Here is a tiny trained network, its code and every weight. The questions are about switching its units off for an input and a target symbol, where a switched-off unit gives its printed mean instead of its output.

import numpy as np


def w(rows, s, z=0):
    codes = np.array(rows[::2]) - 128.0
    scale = np.full(codes.shape[1], s)
    scale[-1] = z or s
    return codes * scale


def softmax(a):
    e = np.exp(a - a.max(-1, keepdims=True))
    return e / e.sum(-1, keepdims=True)


def log_softmax(a):
    a = a - a.max(-1, keepdims=True)
    return a - np.log(np.exp(a).sum(-1, keepdims=True))


def net(x, mask):
    ids = ['αγδζθλξψ'.index(c) for c in x.split()]
    T = len(ids)
    res = E[ids] + P[:T]
    u = 0
    for l in range(3):
        r = res
        for j in range(3):
            rows = slice(2 * j, 2 * j + 2)
            q, k, v = (r @ M[l][rows].T for M in (Q, K, V))
            z = softmax(np.where(np.tri(T) > 0, q @ k.T / 2**0.5, -1e9)) @ v
            o = O[l][rows]
            res = res + np.where(mask[u + j], z, o[:, -1]) @ o[:, :-1]
        u += 3
    return log_softmax(res[-1] @ U[:, :-1].T + U[:, -1])


Q, K, V, O = {}, {}, {}, {}
E = w([
[50,149,116,181],'α',
[107,62,49,197],'γ',
[203,129,77,106],'δ',
[81,127,255,58],'ζ',
[70,15,254,104],'θ',
[168,91,126,43],'λ',
[42,23,79,141],'ξ',
[155,187,219,97],'ψ',
],0.0087)
P = w([
[156,60,199,219],'0',
[88,144,81,104],'1',
[162,65,119,10],'2',
[71,165,100,117],'3',
[160,62,141,9],'4',
[62,171,110,122],'5',
[157,58,150,7],'6',
[54,173,115,123],'7',
],0.014)
Q[0] = w([
[185,131,94,111],'0.h0',
[125,3,168,132],'0.h0',
[101,156,146,84],'0.h1',
[212,76,181,109],'0.h1',
[118,166,116,190],'0.h2',
[82,57,100,126],'0.h2',
],0.014)
K[0] = w([
[130,165,75,33],'0.h0',
[216,7,159,104],'0.h0',
[102,198,185,124],'0.h1',
[63,18,171,210],'0.h1',
[139,105,101,195],'0.h2',
[33,139,88,99],'0.h2',
],0.011)
V[0] = w([
[225,140,153,211],'0.h0',
[221,43,129,142],'0.h0',
[171,117,36,77],'0.h1',
[87,2,158,198],'0.h1',
[205,97,132,233],'0.h2',
[205,146,141,95],'0.h2',
],0.0075)
O[0] = w([
[75,27,198,205,85],'0.h0',
[12,45,152,86,192],'0.h0',
[182,81,27,136,60],'0.h1',
[2,201,89,80,255],'0.h1',
[44,165,154,226,68],'0.h2',
[129,53,186,140,122],'0.h2',
],0.0074,0.0058)
Q[1] = w([
[154,179,132,77],'1.h0',
[129,124,87,197],'1.h0',
[126,143,104,146],'1.h1',
[156,174,80,251],'1.h1',
[169,163,177,105],'1.h2',
[169,118,38,139],'1.h2',
],0.011)
K[1] = w([
[112,191,152,184],'1.h0',
[185,134,70,89],'1.h0',
[148,68,209,158],'1.h1',
[154,135,232,254],'1.h1',
[106,117,192,238],'1.h2',
[197,205,132,140],'1.h2',
],0.0077)
V[1] = w([
[115,86,131,2],'1.h0',
[130,240,95,73],'1.h0',
[141,105,100,90],'1.h1',
[145,158,161,172],'1.h1',
[174,111,112,103],'1.h2',
[69,88,163,140],'1.h2',
],0.0085)
O[1] = w([
[19,71,109,30,107],'1.h0',
[90,254,125,56,40],'1.h0',
[152,87,128,131,138],'1.h1',
[79,193,160,116,69],'1.h1',
[147,134,200,139,52],'1.h2',
[119,90,89,188,246],'1.h2',
],0.0068,0.014)
Q[2] = w([
[2,145,96,238],'2.h0',
[166,195,62,140],'2.h0',
[79,173,136,191],'2.h1',
[91,70,203,131],'2.h1',
[81,76,75,135],'2.h2',
[211,129,154,40],'2.h2',
],0.0082)
K[2] = w([
[209,162,112,2],'2.h0',
[150,208,125,151],'2.h0',
[147,144,121,51],'2.h1',
[125,35,122,132],'2.h1',
[176,111,130,87],'2.h2',
[108,74,103,158],'2.h2',
],0.0095)
V[2] = w([
[172,101,97,67],'2.h0',
[136,80,227,102],'2.h0',
[131,130,100,196],'2.h1',
[103,164,247,159],'2.h1',
[184,103,91,72],'2.h2',
[138,128,188,111],'2.h2',
],0.011)
O[2] = w([
[188,67,40,149,2],'2.h0',
[181,58,173,35,121],'2.h0',
[162,161,57,223,246],'2.h1',
[254,185,4,4,196],'2.h1',
[48,161,189,244,130],'2.h2',
[98,167,46,155,83],'2.h2',
],0.0067,0.017)
U = w([
[117,229,81,113,20],'α',
[2,172,166,115,252],'γ',
[105,153,215,41,231],'δ',
[214,64,174,201,80],'ζ',
[111,35,232,107,197],'θ',
[246,127,143,113,69],'λ',
[71,97,45,80,10],'ξ',
[151,184,150,223,184],'ψ',
],0.0061,0.0038)

Each question gives the input, a string of symbols that net reads in full, and the target symbol t.
The units are the heads (2 rows each of Q, K, V and O). Each row of codes is followed by its name. A weight is (code - 128) times the scale printed after its matrix; where a second scale follows, it is the last column's (O and U).
mask holds one flag per head, layer by layer. A switched-off head (its flag False) gives its mean, the last column of its rows in O, instead of its output. The means were averaged over made-up inputs and are rounded, as every weight is.
A unit's drop is (log p(t) with every unit on - log p(t) with that unit switched off) / (log p(t) with every unit on - log p(t) with every unit switched off).
The circuit of an input: a set's keep is (log p(t) with only the set's units on - log p(t) with every unit switched off) / (log p(t) with every unit on - log p(t) with every unit switched off). Starting from all 9 units, units are removed one at a time, each time the one whose removal leaves the highest keep (on an exact tie, the one counted first), for as long as the keep stays at least 0.8.
circuit, biggest first: the units of the circuit, biggest drop first
unit that matters most: the unit with the biggest drop
heads that matter: for each layer, one digit per head in row order, 1 if its drop is at least 0.15 and else 0, layers parted by /
input δ ψ ψ, target ζ: unit that matters most	0.h0
input ψ γ ψ ξ θ, target λ: circuit, biggest first	0.h0, 2.h1, 0.h2, 1.h0
input ξ δ ψ, target γ: circuit, biggest first	0.h1, 2.h1
input ξ δ ψ δ δ, target γ: circuit, biggest first	0.h1, 2.h1
input δ ζ ψ ζ ψ ψ ξ, target ζ: heads that matter	101 / 100 / 011
input ξ ξ ψ ξ ξ, target γ: circuit, biggest first	0.h1, 2.h1
input ξ ψ ξ γ ξ ξ ζ, target γ: heads that matter	011 / 001 / 101
input δ ψ ψ δ γ, target ζ: circuit, biggest first	0.h2, 0.h0, 1.h0
input ξ ξ α ψ θ α ψ θ, target θ: heads that matter	100 / 010 / 110
input γ θ θ ξ δ, target ψ: heads that matter	111 / 101 / 111
input α δ δ δ γ α, target α: circuit, biggest first	0.h0, 1.h0
input ψ α γ, target λ: heads that matter	101 / 100 / 010
input α α δ θ ψ ξ λ ξ, target ξ: heads that matter	011 / 100 / 100
input ξ ψ γ ζ ζ, target γ: circuit, biggest first	0.h1, 0.h2, 2.h0, 2.h1
input α θ λ, target α: heads that matter	011 / 100 / 110
input θ δ δ ψ ξ ψ δ ψ, target ψ: heads that matter	111 / 001 / 100
input δ λ λ γ, target γ: unit that matters most	1.h0
input ψ λ α, target λ: circuit, biggest first	2.h1, 0.h2, 1.h0, 0.h0
input ξ ψ λ ζ ψ ψ λ, target γ: heads that matter	010 / 001 / 101
input α θ ξ ξ ψ, target α: unit that matters most	0.h1
input δ θ δ, target ζ: circuit, biggest first	0.h0, 0.h2, 1.h0
input ξ α γ θ, target θ: heads that matter	110 / 010 / 010
